Below is a small trained network, with its code and all its weights. Each question gives an input and a class and asks what happens when units are switched off, that is, made to give their printed mean instead of their output.

import numpy as np


def w(rows, s, z=0):
    codes = np.array(rows[::2]) - 128.0
    scale = np.full(codes.shape[1], s)
    scale[-1] = z or s
    return codes * scale


def f(y):
    return y / 2 * (1 + np.tanh(0.7978845608 * (y + 0.044715 * y**3)))


def log_softmax(a):
    a = a - a.max(-1, keepdims=True)
    return a - np.log(np.exp(a).sum(-1, keepdims=True))


def net(x, mask):
    res = np.array(x, float).reshape(1, 7) / 4 @ E
    y = f(res @ A[0][:, :-1].T + A[0][:, -1])
    res = res + np.where(mask, y, B[0][:, -1]) @ B[0][:, :-1]
    return log_softmax(res[-1] @ U[:, :-1].T + U[:, -1])


A, B = {}, {}
E = w([
[146,121,125,128,144,139,128],'x0',
[52,59,138,20,209,107,127],'x1',
[145,131,174,146,172,102,107],'x2',
[113,253,128,66,149,170,65],'x3',
[69,128,214,164,147,211,213],'x4',
[124,129,123,128,124,129,128],'x5',
[127,131,133,127,126,124,131],'x6',
],0.013)
A[0] = w([
[123,135,186,185,117,155,172,187],'neuron 1',
[148,193,132,159,111,181,133,151],'neuron 2',
[98,82,199,111,116,143,153,142],'neuron 3',
[74,74,93,95,146,50,129,189],'neuron 4',
[118,117,147,51,171,150,151,110],'neuron 5',
[135,149,158,173,132,178,104,156],'neuron 6',
[66,139,180,177,173,246,196,182],'neuron 7',
[132,32,176,167,133,132,201,149],'neuron 8',
[67,54,121,128,187,82,164,166],'neuron 9',
[205,208,102,97,113,149,81,210],'neuron 10',
[101,93,93,157,119,98,155,215],'neuron 11',
[74,157,138,57,168,170,90,106],'neuron 12',
[100,130,148,87,123,116,217,125],'neuron 13',
[190,88,70,162,110,62,139,254],'neuron 14',
[148,65,139,200,111,150,166,158],'neuron 15',
[181,111,162,250,58,96,137,230],'neuron 16',
[105,95,110,19,154,106,65,161],'neuron 17',
],0.013,0.0076)
B[0] = w([
[121,169,90,137,86,150,184,197],'neuron 1',
[47,178,136,169,100,109,141,193],'neuron 2',
[108,113,111,82,120,130,186,182],'neuron 3',
[167,83,147,107,186,190,106,213],'neuron 4',
[114,139,146,50,148,121,146,182],'neuron 5',
[77,164,129,164,89,108,169,171],'neuron 6',
[99,192,162,115,115,145,231,251],'neuron 7',
[110,85,108,101,98,168,176,220],'neuron 8',
[157,56,141,89,159,166,163,216],'neuron 9',
[60,125,129,183,114,5,47,240],'neuron 10',
[182,98,141,160,117,132,141,181],'neuron 11',
[113,204,140,42,164,80,150,201],'neuron 12',
[155,134,129,114,139,135,175,169],'neuron 13',
[223,104,157,182,115,162,56,225],'neuron 14',
[138,127,114,105,69,168,164,195],'neuron 15',
[176,162,92,146,61,143,120,233],'neuron 16',
[123,124,104,72,181,141,66,231],'neuron 17',
],0.013,0.02)
U = w([
[234,83,125,197,57,138,51,255],'0',
[210,1,105,96,203,178,71,106],'1',
[64,90,102,175,80,23,20,158],'2',
[96,122,55,56,225,121,21,138],'3',
[143,124,53,126,33,159,161,88],'4',
[101,18,138,71,141,168,189,69],'5',
[15,178,138,192,120,123,143,142],'6',
[89,171,162,37,174,119,145,82],'7',
],0.009,0.0034)

Each question gives the input, the list of numbers given to net, and the class t.
The units are the neurons (one row each of A and B). Each row of codes is followed by its name. A weight is (code - 128) times the scale printed after its matrix; where a second scale follows, it is the last column's (A, B and U).
mask holds one flag per neuron, in row order. A switched-off neuron (its flag False) gives its mean, the last column of its row in B, instead of its output. The means were averaged over made-up inputs and are rounded, as every weight is.
A unit's drop is (log p(t) with every unit on - log p(t) with that unit switched off) / (log p(t) with every unit on - log p(t) with every unit switched off).
The circuit of an input: a set's keep is (log p(t) with only the set's units on - log p(t) with every unit switched off) / (log p(t) with every unit on - log p(t) with every unit switched off). Starting from the 12 units with the biggest drops (on a tie, the unit counted first), units are removed one at a time, each time the one whose removal leaves the highest keep (on an exact tie, the one counted first), for as long as the keep stays at least 0.8.
circuit, biggest first: the units of the circuit, biggest drop first
top k neurons: the k neurons with the biggest drops, biggest first
drop of u: that unit's drop, to one decimal
input [3,-7,5,1,-6,5,2], class 2: circuit, biggest first -> neuron 10
input [-2,0,8,-7,4,2,6], class 4: top 2 neurons -> neuron 16; neuron 1
input [-1,5,3,0,-3,-8,1], class 1: top 3 neurons -> neuron 10; neuron 4; neuron 9
input [-8,1,-2,-7,0,-2,-3], class 1: top 3 neurons -> neuron 7; neuron 14; neuron 9
input [-8,1,2,6,-3,-5,-4], class 3: top 2 neurons -> neuron 17; neuron 12
input [-7,0,3,-7,6,5,4], class 4: top 3 neurons -> neuron 16; neuron 1; neuron 15
input [-7,8,6,0,-8,-1,7], class 1: top 2 neurons -> neuron 4; neuron 9
input [-8,4,-4,3,0,5,-3], class 3: drop of neuron 17 -> 0.2
input [-3,0,4,-4,-8,4,1], class 0: drop of neuron 16 -> 0.1
input [7,-8,5,7,-8,-8,4], class 2: drop of neuron 10 -> 0.2
input [4,7,-8,0,-1,5,6], class 1: drop of neuron 2 -> 0.1
